Below is a small trained network, with its code and all its weights. Each question gives an input and a target symbol and asks what happens when units are switched off, that is, made to give their printed mean instead of their output.

import numpy as np


def w(rows, s, z=0):
    codes = np.array(rows[::2]) - 128.0
    scale = np.full(codes.shape[1], s)
    scale[-1] = z or s
    return codes * scale


def norm(h):
    return h / np.sqrt((h * h).mean(-1, keepdims=True) + 1e-5)


def f(y):
    return y / 2 * (1 + np.tanh(0.7978845608 * (y + 0.044715 * y**3)))


def softmax(a):
    e = np.exp(a - a.max(-1, keepdims=True))
    return e / e.sum(-1, keepdims=True)


def log_softmax(a):
    a = a - a.max(-1, keepdims=True)
    return a - np.log(np.exp(a).sum(-1, keepdims=True))


def net(x, mask):
    ids = ['ΞΠΣΨΩαβγεζθλμτ'.index(c) for c in x.split()]
    T = len(ids)
    res = E[ids] + P[:T]
    u = 0
    for l in range(2):
        q, k, v = (norm(res) @ M[l].T for M in (Q, K, V))
        z = softmax(np.where(np.tri(T) > 0, q @ k.T / 2**0.5, -1e9)) @ v
        res = res + np.where(mask[u], z, O[l][:, -1]) @ O[l][:, :-1]
        u += 1
        y = f(norm(res) @ A[l][:, :-1].T + A[l][:, -1])
        res = res + np.where(mask[u : u + 16], y, B[l][:, -1]) @ B[l][:, :-1]
        u += 16
    return log_softmax(norm(res)[-1] @ U[:, :-1].T + U[:, -1])


Q, K, V, O, A, B = {}, {}, {}, {}, {}, {}
E = w([
[96,142,39,122,84,159,122,159,156,150,156],'Ξ',
[160,248,122,95,192,187,130,161,97,152,231],'Π',
[47,121,132,176,140,160,141,131,145,106,185],'Σ',
[126,169,122,108,55,84,157,91,91,159,145],'Ψ',
[92,129,127,142,130,68,135,49,139,92,55],'Ω',
[164,111,110,145,174,131,243,69,4,127,124],'α',
[121,142,132,158,115,117,97,175,65,87,147],'β',
[184,180,32,100,187,103,121,154,133,149,162],'γ',
[88,136,145,99,160,60,190,219,104,141,134],'ε',
[104,117,167,137,154,121,152,166,160,110,46],'ζ',
[141,94,94,111,136,87,88,108,188,107,108],'θ',
[105,195,100,157,125,228,110,137,144,193,127],'λ',
[147,41,106,107,103,174,144,96,192,160,135],'μ',
[102,122,157,87,172,89,92,98,157,110,180],'τ',
],0.02)
P = w([
[178,91,132,247,156,122,81,185,88,191,203],'0',
[149,179,193,128,151,145,112,123,145,123,188],'1',
[75,174,152,83,191,117,104,91,118,148,138],'2',
[162,108,93,198,106,123,68,118,115,150,125],'3',
[151,172,181,85,114,174,75,100,120,79,133],'4',
[40,167,152,82,179,116,112,103,71,151,107],'5',
[176,99,93,194,100,103,73,127,130,148,123],'6',
],0.012)
Q[0] = w([
[252,137,195,212,3,78,88,184,138,28,185],'L0H1',
[158,141,93,127,103,169,157,224,164,133,168],'L0H1',
],0.0069)
K[0] = w([
[158,150,170,136,126,130,2,197,179,60,152],'L0H1',
[168,113,100,72,135,253,123,237,100,107,133],'L0H1',
],0.0068)
V[0] = w([
[231,178,161,204,103,163,255,53,100,47,165],'L0H1',
[51,105,84,129,189,152,149,139,142,100,155],'L0H1',
],0.0024)
O[0] = w([
[97,17,130,46,140,98,254,163,60,210,61,155],'L0H1',
[164,135,183,49,135,89,114,54,225,101,9,253],'L0H1',
],0.0081,0.00028)
A[0] = w([
[98,133,166,88,162,114,104,87,218,55,143,143],'L0N1',
[107,140,240,58,202,173,220,123,195,3,125,170],'L0N2',
[240,80,144,219,78,155,119,197,140,107,36,70],'L0N3',
[65,134,147,168,127,143,84,108,159,88,225,140],'L0N4',
[35,165,181,142,73,97,164,73,98,159,97,9],'L0N5',
[117,66,127,208,177,141,110,73,186,126,85,164],'L0N6',
[57,123,122,48,121,93,188,69,178,208,127,91],'L0N7',
[143,193,77,46,127,142,96,103,170,139,173,89],'L0N8',
[102,117,175,110,172,131,93,200,125,83,216,171],'L0N9',
[104,37,89,232,119,138,156,99,111,104,100,69],'L0N10',
[126,111,144,81,181,234,190,45,57,111,146,169],'L0N11',
[158,166,100,103,105,199,118,181,194,117,88,89],'L0N12',
[221,123,59,144,90,118,99,145,119,143,144,26],'L0N13',
[173,161,152,47,198,106,92,123,137,84,175,5],'L0N14',
[196,81,68,132,144,98,124,157,30,100,130,183],'L0N15',
[87,127,112,156,165,132,60,156,90,96,105,85],'L0N16',
],0.0073,0.0026)
B[0] = w([
[114,101,65,159,124,100,98,168,120,178,149,214],'L0N1',
[108,132,97,138,133,187,78,110,87,211,158,226],'L0N2',
[87,106,138,153,146,254,136,128,113,117,145,195],'L0N3',
[121,45,102,67,98,118,194,154,170,97,136,254],'L0N4',
[160,158,105,174,94,124,116,101,190,106,171,151],'L0N5',
[169,206,162,120,152,99,122,163,176,165,140,217],'L0N6',
[149,153,119,66,143,156,136,114,62,55,173,182],'L0N7',
[102,106,201,131,155,112,157,199,98,125,175,236],'L0N8',
[170,157,102,162,116,142,172,146,133,164,42,237],'L0N9',
[134,113,250,112,125,113,166,63,150,108,145,171],'L0N10',
[129,99,132,84,163,59,68,140,144,73,58,242],'L0N11',
[169,106,137,158,200,148,105,179,103,123,123,199],'L0N12',
[133,119,52,147,134,127,151,74,143,148,179,174],'L0N13',
[139,125,132,111,78,121,170,190,107,162,105,181],'L0N14',
[130,117,107,167,100,139,69,84,119,59,55,207],'L0N15',
[150,103,123,87,96,92,140,197,185,76,151,188],'L0N16',
],0.008,0.0045)
Q[1] = w([
[57,147,81,46,161,101,81,160,108,57,95],'L1H1',
[255,57,141,213,104,191,219,175,156,157,103],'L1H1',
],0.008)
K[1] = w([
[109,134,112,78,35,92,66,101,106,47,62],'L1H1',
[162,67,107,141,254,156,195,238,148,200,197],'L1H1',
],0.0061)
V[1] = w([
[175,50,82,110,166,195,150,205,105,92,87],'L1H1',
[82,101,97,122,255,105,118,129,152,151,81],'L1H1',
],0.0054)
O[1] = w([
[25,145,214,107,94,104,53,91,123,44,150,252],'L1H1',
[197,1,135,214,219,147,124,197,74,179,109,149],'L1H1',
],0.0089,0.0033)
A[1] = w([
[129,149,123,53,147,85,112,102,187,156,138,161],'L1N1',
[107,159,153,58,174,165,199,112,47,137,88,126],'L1N2',
[166,181,12,156,188,103,136,117,105,84,178,124],'L1N3',
[128,112,61,121,204,131,142,90,99,154,53,165],'L1N4',
[65,157,129,88,150,80,127,131,78,172,121,192],'L1N5',
[119,184,133,162,110,78,192,181,69,125,73,116],'L1N6',
[190,155,66,223,106,95,136,121,148,115,56,188],'L1N7',
[111,140,102,133,73,87,129,170,133,155,209,120],'L1N8',
[138,203,187,90,171,134,112,190,138,80,79,157],'L1N9',
[134,131,111,92,159,94,167,189,110,71,153,82],'L1N10',
[78,121,178,64,131,113,174,100,61,83,64,146],'L1N11',
[121,191,165,60,143,93,202,81,175,110,148,83],'L1N12',
[142,175,119,60,92,126,225,119,146,153,94,5],'L1N13',
[142,190,117,193,133,97,105,64,143,82,139,78],'L1N14',
[157,119,50,54,74,99,115,126,103,137,136,231],'L1N15',
[153,189,101,85,73,153,147,73,100,130,137,142],'L1N16',
],0.011,0.003)
B[1] = w([
[147,177,52,99,79,125,116,177,137,86,110,180],'L1N1',
[187,106,130,210,172,50,173,115,152,111,206,209],'L1N2',
[115,100,105,74,120,161,203,158,153,132,31,179],'L1N3',
[140,199,116,108,173,196,208,136,105,60,159,187],'L1N4',
[144,120,163,119,53,176,137,54,133,121,134,213],'L1N5',
[110,133,72,98,112,174,84,75,236,146,137,175],'L1N6',
[49,197,157,50,109,146,80,124,71,100,175,192],'L1N7',
[143,98,109,146,176,109,102,51,63,84,71,212],'L1N8',
[107,60,162,107,90,82,103,112,140,92,21,254],'L1N9',
[185,186,124,174,52,195,98,119,80,157,121,182],'L1N10',
[96,207,74,130,216,78,58,68,144,83,144,218],'L1N11',
[75,225,53,218,31,118,127,179,154,146,145,161],'L1N12',
[129,50,181,115,110,152,169,161,197,103,254,141],'L1N13',
[241,57,185,61,166,167,165,182,83,194,160,158],'L1N14',
[58,127,222,190,192,76,167,139,142,162,111,193],'L1N15',
[91,28,160,154,97,117,86,205,134,197,118,148],'L1N16',
],0.0076,0.0067)
U = w([
[153,102,109,147,71,174,146,156,48,60,180,40],'Ξ',
[233,207,200,121,102,106,141,132,116,169,149,123],'Π',
[51,38,32,150,154,142,171,101,162,124,115,6],'Σ',
[105,135,111,156,83,101,235,185,189,135,159,250],'Ψ',
[154,162,91,71,171,153,246,187,125,135,110,233],'Ω',
[151,163,126,146,221,100,160,42,102,106,154,189],'α',
[67,209,67,100,81,102,82,70,169,146,95,150],'β',
[233,136,72,144,80,160,167,82,109,173,28,124],'γ',
[180,88,130,154,98,152,155,2,201,175,143,191],'ε',
[126,211,96,209,180,182,101,142,130,200,136,113],'ζ',
[197,128,59,189,148,36,114,178,128,157,112,139],'θ',
[83,111,225,154,200,130,166,159,176,126,88,65],'λ',
[187,102,86,25,163,131,89,156,178,138,171,46],'μ',
[114,87,139,98,107,107,146,66,59,232,118,149],'τ',
],0.0076,0.0026)

Each question gives the input, a string of symbols that net reads in full, and the target symbol t.
The units are the heads (2 rows each of Q, K, V and O) and the neurons (one row each of A and B). Each row of codes is followed by its name. A weight is (code - 128) times the scale printed after its matrix; where a second scale follows, it is the last column's (O, A, B and U).
mask holds one flag per unit, layer by layer, with each layer's heads first. A switched-off unit (its flag False) gives its mean, the last column of its rows in O or B, instead of its output. The means were averaged over made-up inputs and are rounded, as every weight is.
A unit's drop is (log p(t) with every unit on - log p(t) with that unit switched off) / (log p(t) with every unit on - log p(t) with every unit switched off).
The circuit of an input: a set's keep is (log p(t) with only the set's units on - log p(t) with every unit switched off) / (log p(t) with every unit on - log p(t) with every unit switched off). Starting from the 12 units with the biggest drops (on a tie, the unit counted first), units are removed one at a time, each time the one whose removal leaves the highest keep (on an exact tie, the one counted first), for as long as the keep stays at least 0.8.
units of the circuit, in order: the units of the circuit, biggest drop first
unit that matters most: the unit with the biggest drop
k most important neurons: the k neurons with the biggest drops, biggest first
k most important neurons of layer l: the k neurons of layer l with the biggest drops, biggest first
drop of u: that unit's drop, to one decimal
input μ Ψ Ψ λ λ, target λ: units of the circuit, in order	L0N12, L1N9, L0N8
input μ τ ε, target ε: 2 most important neurons of layer 1	L1N5, L1N6
input Π α λ ε ζ, target ζ: units of the circuit, in order	L0N2, L0N1
input λ β α Π, target γ: 2 most important neurons of layer 1	L1N10, L1N3
input λ Ω α λ Π β, target β: unit that matters most	L1N6
input λ τ λ τ Ξ, target Ξ: units of the circuit, in order	L0N8, L1N11, L1N8
input β ζ β λ β λ θ, target μ: 3 most important neurons	L1N14, L1N7, L0N6
input α θ β Σ γ, target γ: 3 most important neurons	L0N8, L1N10, L0N13
input Ξ Ψ α λ μ λ ε, target β: 2 most important neurons of layer 1	L1N6, L1N7
input α β λ ε Σ, target Σ: 3 most important neurons	L0N4, L0N9, L0N2
input λ θ θ Σ λ Π, target Π: 3 most important neurons	L1N2, L1N10, L1N5
input μ β β α λ μ, target α: units of the circuit, in order	L0N7, L1N2
input γ λ β α λ γ, target α: 3 most important neurons of layer 1	L1N2, L1N11, L1N15
input Σ τ γ μ Σ Σ Σ, target Ψ: 3 most important neurons of layer 0	L0N10, L0N4, L0N6
input τ λ μ, target μ: 2 most important neurons	L0N6, L1N1
input μ γ λ Ψ, target τ: 2 most important neurons	L1N7, L1N14
input λ β ε τ τ, target τ: 3 most important neurons	L0N1, L0N14, L0N9
input λ Σ Ψ λ Ξ ζ, target Ψ: most important neuron of layer 1	L1N13
input λ α ε Π λ α Ω, target Π: 2 most important neurons of layer 0	L0N6, L0N10
input λ τ τ, target τ: most important neuron of layer 1	L1N5
input λ τ λ ε λ γ, target γ: 2 most important neurons of layer 0	L0N8, L0N4
input μ α β λ Ξ, target Ξ: 3 most important neurons	L0N8, L1N10, L0N11
input μ Ω γ ζ θ, target θ: 2 most important neurons of layer 0	L0N1, L0N14
input θ ζ μ Π λ Σ, target Σ: 2 most important neurons	L0N4, L0N2
input λ β λ τ α Π, target α: 2 most important neurons of layer 1	L1N2, L1N11
input β μ λ μ λ β, target β: 2 most important neurons of layer 1	L1N6, L1N11
input α Ψ ζ β α μ, target α: unit that matters most	L0N11
input λ λ τ Ω, target Π: 2 most important neurons	L1N14, L0N10
input λ λ ζ β Ψ ε, target Ψ: drop of L0N11	0.1
